(in the rows, 128 means zero)
Each row of numbers belongs to one of the objects below and depends on some of the facts about them. Some rows are named. Which object is each other row?

How the objects are related:
{floflel,gagredrek,lemu,tadrik,fuvar,noflarul,kulol,roflon,plunok,floklos,deflun,plopun,sudu,plipok,ketur,kesi,neflovor,dumi,daskas,brigi,brimagas,zuzogar,tastem,kelezir,driplerom,lustik,mokles,pirizak,bototem,bovus,rastur,guris,nukor,gabru,stagro,klistil,stufes,greklam} π 214
{badra,viluro,skemanu,vepe,fleli,zofusku,pepon,gritos,skelinen,megas,tregrugur,metizas,gritrol,beditrun,gruzek,zubom,nefar,logros,musum,gruris,skadrar,bruklal,gakli} π 896
{garor,deguk,tirem,skofas,statro,rutri,dreril,bruga,fefo,lalu,klufli,badaklek,tolen,floklatim,vaskam,kiklu,flovogun,dradun} π 918
{kitol,traska,vester,kala,begrar,foskes,bretro,stovol,gruflok,vepla,skefom,plagisto,trafum,zames,zotan,nifes,fluster,gogron,patru,flumirem,klamakun,rafen,grodok,lustur,galur,lilol} π 738
{bebrus,flanaflok,rotrebul,flozak,dretrar,fasil,stutokla,tropal,femun,sadro,lapum,bebrek,groskam,kapi} π 780
floflel Φ: sudu
gagredrek Φ: flovogun,fasil,plopun
tadrik Φ: rafen,gabru
garor Φ: gruflok,zotan,sudu
kitol Φ: bretro
traska Φ: tolen
deguk Φ: tadrik,guris
fuvar Φ: stufes,bototem
viluro Φ: musum
vester Φ: dreril,neflovor
kala Φ: groskam
tirem Φ: dreril,fasil,vester,beditrun
noflarul Φ: fasil
bebrus Φ: tadrik,skelinen
kulol Φ: fasil,lustik
roflon Φ: viluro,pepon,brimagas
skofas Φ: zames,vepla
begrar Φ: klistil,dumi
statro Φ: mokles
skemanu Φ: sadro
rutri Φ: vester,skelinen
floklos Φ: brimagas
flanaflok Φ: mokles
dreril Φ: vepla
bruga Φ: groskam
rotrebul Φ: klamakun,kala,brimagas
fefo Φ: foskes,gritrol
vepe Φ: rotrebul,zuzogar,galur,sadro
plopun Φ: plagisto,brimagas
lalu Φ: musum,tadrik,zofusku,fleli
fleli Φ: klamakun,kala
plipok Φ: bruga,sadro
zofusku Φ: bruga,flumirem,neflovor,vepla
ketur Φ: neflovor
foskes Φ: plipok,gagredrek,guris,brigi
kesi Φ: tirem,gogron
pepon Φ: sadro
klufli Φ: ketur,nukor,stufes,floflel
neflovor Φ: kala,plagisto,bruga,fasil,gabru,vepla,gruris
bretro Φ: rafen,groskam
dumi Φ: rafen,pepon,dradun
gruflok Φ: badra
vepla Φ: flovogun
gritos Φ: bototem
daskas Φ: metizas,vaskam,grodok
skefom Φ: skelinen,lustik,flanaflok
skelinen Φ: plagisto
megas Φ: mokles
plagisto Φ: plipok,floklatim
brigi Φ: gritrol,gruris
trafum Φ: rastur,gruzek
tregrugur Φ: gruzek
fasil Φ: bruga,sadro
metizas Φ: dreril
badaklek Φ: klamakun,fluster
stutokla Φ: tirem
brimagas Φ: flovogun
zuzogar Φ: rotrebul
zotan Φ: plagisto
nifes Φ: rastur,vester
tolen Φ: bruga
fluster Φ: plagisto,zofusku,mokles,vepla
tropal Φ: pirizak
kelezir Φ: gritrol
beditrun Φ: brimagas,floklatim
driplerom Φ: pirizak,tirem
gruzek Φ: vepe,gritrol
zubom Φ: skemanu,groskam
femun Φ: skadrar
nefar Φ: musum,zofusku,vepe
gogron Φ: kala
mokles Φ: flumirem
patru Φ: floklatim
pirizak Φ: skelinen
floklatim Φ: bruga,brimagas
flumirem Φ: beditrun
lapum Φ: badra
logros Φ: flumirem
bovus Φ: lilol
klamakun Φ: fasil,floklatim
vaskam Φ: bruklal
kiklu Φ: skadrar,statro,gruris
rastur Φ: tirem
rafen Φ: gruris
bebrek Φ: brimagas,plopun
flovogun Φ: plipok,bruga
guris Φ: ketur,gogron,flanaflok
nukor Φ: nifes,lalu
gabru Φ: plipok,plagisto
skadrar Φ: ketur,rafen
dradun Φ: bretro,pepon
groskam Φ: sadro
bruklal Φ: klamakun,musum,brimagas
kapi Φ: driplerom,foskes
lustur Φ: dreril,fleli,gabru,kelezir,gogron
gakli Φ: tastem,noflarul,stovol
stufes Φ: ketur,zofusku
galur Φ: klistil
lilol Φ: tirem
greklam Φ: lalu

Some objects and their rows:
[135 147 134  80 159 131 154 131 141  78 131 140 132 118  50 125 134 176
 128  93 189 108  90 142 142  85 110 146 106 149 114  88 136 161 127]: kiklu
[142 138 140  93 163 122 148 140 139  94 140 136 146 109  49 128 128 184
 106  94 207 111  95 133 143  85 113 143  94 125 123 116 148 162 135]: lalu
[ 99 141 132 152 125 100  89 140 146 140 111 122 116 195 160  85 165 161
 108 119 117 129 161 131 110 119 197 114 177 141 107 158  53 138 163]: sadro
[156 180 102 134 177  93  84 112 144 195 111 142 140 147 123  88 118 165
  97 163 115 131 147 132 104 110 141 145 134 152  99 145  89 103 157]: bebrek
[138 118 117 106  91 135 131 109 131 140 160 107 124 109 151 147 117  84
 118 134 124 147 160 114 119 144 100 144  88 126 144 160 114  85 152]: zuzogar
[117 106 136  99  98 130 132 103 127 138 153 108 103 104 167 144 133  89
 112 145 119  99 157 111 128 146 107 122  82 135 124 143 100 101 155]: noflarul
[100  70 141 175 104 147 119 157 113 185 112 170 145 154 107 106 156 175
 153 100 101 145 143 119 110 118 148 147 153 173 158  99 174 133 148]: musum
[115 160 142 163 168 126 109 164 131  62 108  86 154 106 115 151 110 102
  93 141 144 160 147 143 140 152 119  79 184  71 121 151 160 163  96]: kala
[136 117 125 111  96 133 136 108 128 155 165 111 114 104 159 146 118  86
 115 127 118 140 150 111 125 144 113 140  87 108 142 163 117  97 143]: greklam
[135 160 135  74 152 135 155 120 141  83 124 147 123 113  54 121 131 172
 147  89 177 111  91 148 140  86 113 149 116 159 111  72 113 160 121]: fefo
[106  96 100 108 122 143 105 155 112 178 109 171 112 165 100 137 142 167
 194 118 103 147 107 135 112 132  98 155 159 178 147  84 163 104 104]: gruzek
[160 114 131 107 132 108 159 117 141   9 143 153 132 207  43 120 138 146
 137  97 197  80  85 117 142  79  98 143 112 107 122 107 150 161  92]: statro
[146 134 144  97 162 123 151 131 138  67 128 135 146 111  49 120 129 176
 110 101 205  97  98 127 141  81 102 143  99 142 123  89 138 153 142]: badaklek
[100  71 125 166 127 135  90 165 113 154 111 157 130 155  99 142 151 174
 192 134 136 131 142 119 126 131 105 152 141 172 157 123 162 105 137]: zubom
[114 133 141  83 149 121 140 136 139  36 119 121 110 107  53 113 147 175
 131  99 204  46 110 131 141  89  90 123  96 148  97  50 117 173 136]: tolen
[172 157  87 129  93 136 148 100 117 160 146  95 132  95 173 113  92  82
 137 158 129 119 163 113 111 118 105 149  82 115 122  93 119  85 161]: plopun
[113  73 134 176 143 127  90 166 111 194 113 162 152 124  83 139 138 181
 151 146 132 140 145 115 125 128  96 147 115 171 160 142 175 104 155]: fleli
[145 132 141  93 154 127 156 132 137  87 126 114 135 113  54 116 131 181
 134 101 206  95  86 134 144  81 137 142  99 148 131 111 114 149 147]: rutri

Name these rows:
No name comes twice in this set of rows, the named rows included.
[159  90 100 141  90 108 143  96 132  30 172 141 106 210 139 144 127  84
 127 136 116 102 134 105 127 135  96 138  86  60 135 172 141 101  89] : mokles
[102  91 119 153 129 137  90 164 110 196 117 168 126 138  89 147 134 188
 181 116 114 153 118 138 124 136 114 158 125 167 153 148 170 129 118] : skadrar
[131 133 138  87 148 122 153 127 135  80 129 143 126 111  52 117 138 182
 114  94 191  77  91 133 143  84 115 133  96 146 111  84 137 170 130] : skofas
[ 95  71 130 171 110 113  90 163 108 150 116 172 105 162  94 136 151 184
 177 133 105  62 115 121 134 135 104 128  96 157 112 108 188 162  99] : zofusku
[132 166 146 157 172 126 126 150 125  98 108 104 153 103 123 148 104 103
  92 147 124 163 123 142 143 151 126  85 179  83 124 152 164 161  91] : gogron
[153 134 115 100  96 134 135 104 130 140 154 115 130 103 154 139 110  86
 116 145 122 143 164 112 108 138  91 146  87 137 132 131 119  82 154] : roflon
[104 127 141  88 156 123 125 157 141  34 122  99 120 105  49 126 156 176
 130  99 218  55 129 128 143  94  87 118  97 137 103  60 117 169 155] : bruga
[112 156 147 140 162 120 134 133 115 105 106 114 142 107 148 149 109 114
  95 146 106 129  90 147 143 155 145  71 164  89 106 153 159 169  81] : vester
[123 171 131 127 163 135 114 158 132  84 108  92 149 108 126 154 106 103
 111 126 127 169 132 161 142 152 121 103 186  73 117 155 153 167  79] : bretro
[132 110 129 104  94 135 140 103 129 143 157 107 110 109 164 143 121  86
 121 136 115 130 147 111 127 143 118 138  86 129 143 166  97  81 146] : bovus
[162 138  90 129  87 141 153 117 115 177 156  75 100  97 184 119 101  88
 176 141 124 101 149 123 133 123 163 139  79  77 122 136  94 110 152] : gabru

Now the same objects, written a new way:
Known rows:
[115 126 136 118  77 142 112 129  98 210 135 126 122  85 136 124 122 143
 133 137 118 126 130 146 112 131 134 122 106 118 139 122 126 141 116 179
 128 139 126 120 150 139 132]: zubom
[139 115 132 127 206 139 139 132 178  76 130 128 121 184 118 115 147 123
  91 140 176 154 122 111 147 113 106  90 117 137 126 130 130 134 115  37
 127 121 135 130 112 128 106]: bebrek
[138 137 130 131 112 116 125 138 140 115 130 131 144 139 132 118 131 146
 128 159 123 126 148 126 119 117 114 111 123 121 130 131 129 136 122 136
 125 131 132 131 127 129 142]: bovus
[124 129 119 133 133 126 141 138 135 123 115 147 142 120 111 124 135 117
 115 117 136 124 122 148 144 123 117 117 115 132 132 131 126  63 137 142
 127 134 131 124 128 130 117]: statro
[124 122 134 129 140 127 124 127 137 142 131 118 129 137 129 121 128 132
 124 133 126 125 137 122 125 122 134 108 119 122 127 129 122 133 121 124
 128 126 134 124 136 128 131]: zuzogar
[126 116 134 129 116 146 116 161 100 179 125 178 111 111 119 130 122 139
 134  90 120 111 136 157 109 131 151 136 113 121 168 118 136  68 128 252
 122 141 135 109 128 148 102]: zofusku
[116 105 120 123 100 115 127 138 124  72 122 149 120 178 120 103  98 113
 135 135 148 127 128 133 117 118  80 128 162 121 161 125 123  93 121  76
 131 110 135 113 149 127 154]: plagisto
[135 125 139 131 125 124 111 155 132 128 131 121 114 168 136 119 122 139
 118 120 132 115 128 141 111 115 134 119 127 110 134 135 122  93 118 142
 126 128 131 120 133 132 118]: noflarul
[116 117 127 124  89 143 116 118  89 187 130 118 133  86 137 125 125 135
 130 133 112 140 133 144 116 133 135 122  99 115 144 119 127 137 123 178
 127 136 131 120 141 143 136]: gakli
[119 123 132 108  56  99 116 126 154 154 127 138 103 143 131 101 130 136
 144 136 150 125 120 137 116 112 114 110 140 123 119 130 137 154 115 138
 136 132 125 129 153 126 140]: plipok
[122 116 115 130 149 126 125 113 145 124 124 100 148 160 126 119 121 100
 126 124 136 146 115 124 119 122 134 111 124 114 126 135 121  85 137 103
 128 110 125 118 147 127 153]: gogron
[131 122 114 122 164 139 129 108 131 108 122 111 136 121 132 126 133 100
 120 129 146 154 109 127 131 129 132 115 113 127 137 123 126 117 126 126
 128 120 130 122 134 132 125]: vaskam
[132 134 139 126 123 123 144 144 131 116 128 149 130 132 115 127 130 136
 115 148 136 100 127 140 128 125  93 101 128 124 139 129 121  93 119 109
 123 123 130 122 129 130 126]: deguk
[112 122 118 131  68 145 109 126  87 190 133 113 136  84 140 125 126 139
 123 136 104 130 136 153 120 132 126 118 101 123 138 123 121 116 125 171
 128 141 129 119 146 138 133]: skadrar
[127 123 121 124 138 134 136 123 132 126 124 128 133 129 121 122 131 114
 119 134 139 142 114 134 133 125 119 108 112 124 135 129 127 107 125 108
 127 119 128 125 136 133 127]: badaklek
[135 130 125 129 126 119 137 137 135  97 112 147 135 135 117 123 135 124
 121 117 139 135 115 152 132 121 110 125 118 118 141 132 129  82 134 139
 128 133 132 126 126 134 118]: dreril
[115 121 133 127  92 149 119 128  90 201 135 121 131  90 134 127 113 139
 125 138 109 127 138 143 122 134 137 112  93 121 142 121 122 136 119 170
 128 136 132 119 146 140 133]: musum
[145 119 126 123 199 117 128 115 169  59 123 105 125 164 121 123 170 121
  97 126 165 135 116 124 147 113 103  94 125 134 110 126 127 116 125  58
 133 129 130 124 105 123 106]: dretrar

Rows to name:
No name comes twice in this set of rows, the named rows included.
[168 129 145 120 198  97 136 122 173  30 116 103 131 179 129 121 176 133
 103 131 155 139 111 128 133 110 100  99 116 106 113 131 129 128 125  49
 131 134 132 132  96 133 111] : stutokla
[145 123 140 126 234 147 145 136 182  88 132 132 118 179 115 122 142 124
  92 136 178 146 121 102 149 115 120  91 114 137 129 130 132 150 107  56
 127 121 136 132 107 127 100] : rotrebul

Now the same objects, written a new way:
Named rows:
[159 132 123 126 130 131 135 120 128 164 150 106  99]: flumirem
[114 124 143 127 119 144 142 139 161 103 149 132 156]: plipok
[136 142 124 148 121 133 128 130 139 183  61 147 142]: tolen
[162 131 125 123 129 130 131 122 128 159 150 107  96]: vester
[160 131 112 126 131 129 135 124 133 166 148 105  98]: vepla
[112 122 150 127 119 145 141 141 159 102 151 132 151]: brigi
[154 132 149 129 135 133 140 130 119 164 155 106  98]: rafen
[105 132 121 128 114 116 130 127  67 113 107 116 125]: tregrugur
[133 115 127 122 160 139 114  69 123 106 129 158 106]: tropal
[116 122 130 121 114 146 128 135 161  95 149 135 149]: driplerom
[160 133 119 126 132 129 135 123 128 163 149 106 100]: fluster
[112 123 114 126 122 131 119 144 160 116 169 133 155]: floflel
[132 134 133 140 114 137 101 136 129 167  73 151 124]: deguk
[103 128 116 128 119 108 132 137  74 107 105 115 121]: gruzek
[129 114 152 131 173 124 133  88 126 107 130 150 109]: flozak
[113 119 102 126 125 119 122 155 158 118 180 136 150]: sudu
[113 120 131 124 123 139 142 146 164  93 149 132 149]: lustik
[116 124 141 125 119 140 136 139 161 102 150 132 155]: plunok

Rows to name:
No name comes twice in this set of rows, the named rows included.
[164 133  53 125 128  91 102 132 107 205 211 120 105] : gruflok
[133 151  80  91 139 128 166 162 144  51 137 153 180] : tastem
[123 131 169 146 124 133 119 155 124 165  78 150 118] : dradun
[125 139 109 108 126 137 149 145 150  80 144 144 172] : noflarul
[117 130 140 130 134 150  72 140 170 111 141 110 168] : fuvar
[136 131 133 136 116 123 104 141 139 155  68 149 118] : dreril
[137 119  51 129 162  81  92  84  96 177 214 173 125] : lapum
[161 135 119 125 126 138 127 114 122 166 152 110 101] : skefom
[183 124 183 116 123  81 150 114 157 132 130  92 105] : grodok
[116 126 149 126 112 148 140 127 157 110 149 133 161] : floklos
[131 117 158 132 167 132 134  76 124 114 128 151 114] : bebrek
[113 127 140 131 156 139  51 163 185  97 134  96 161] : bototem
[111 122 159 128 120 144 144 144 157 101 152 131 153] : zuzogar
[115 121 141 122 117 144 130 138 160  94 152 133 150] : rastur

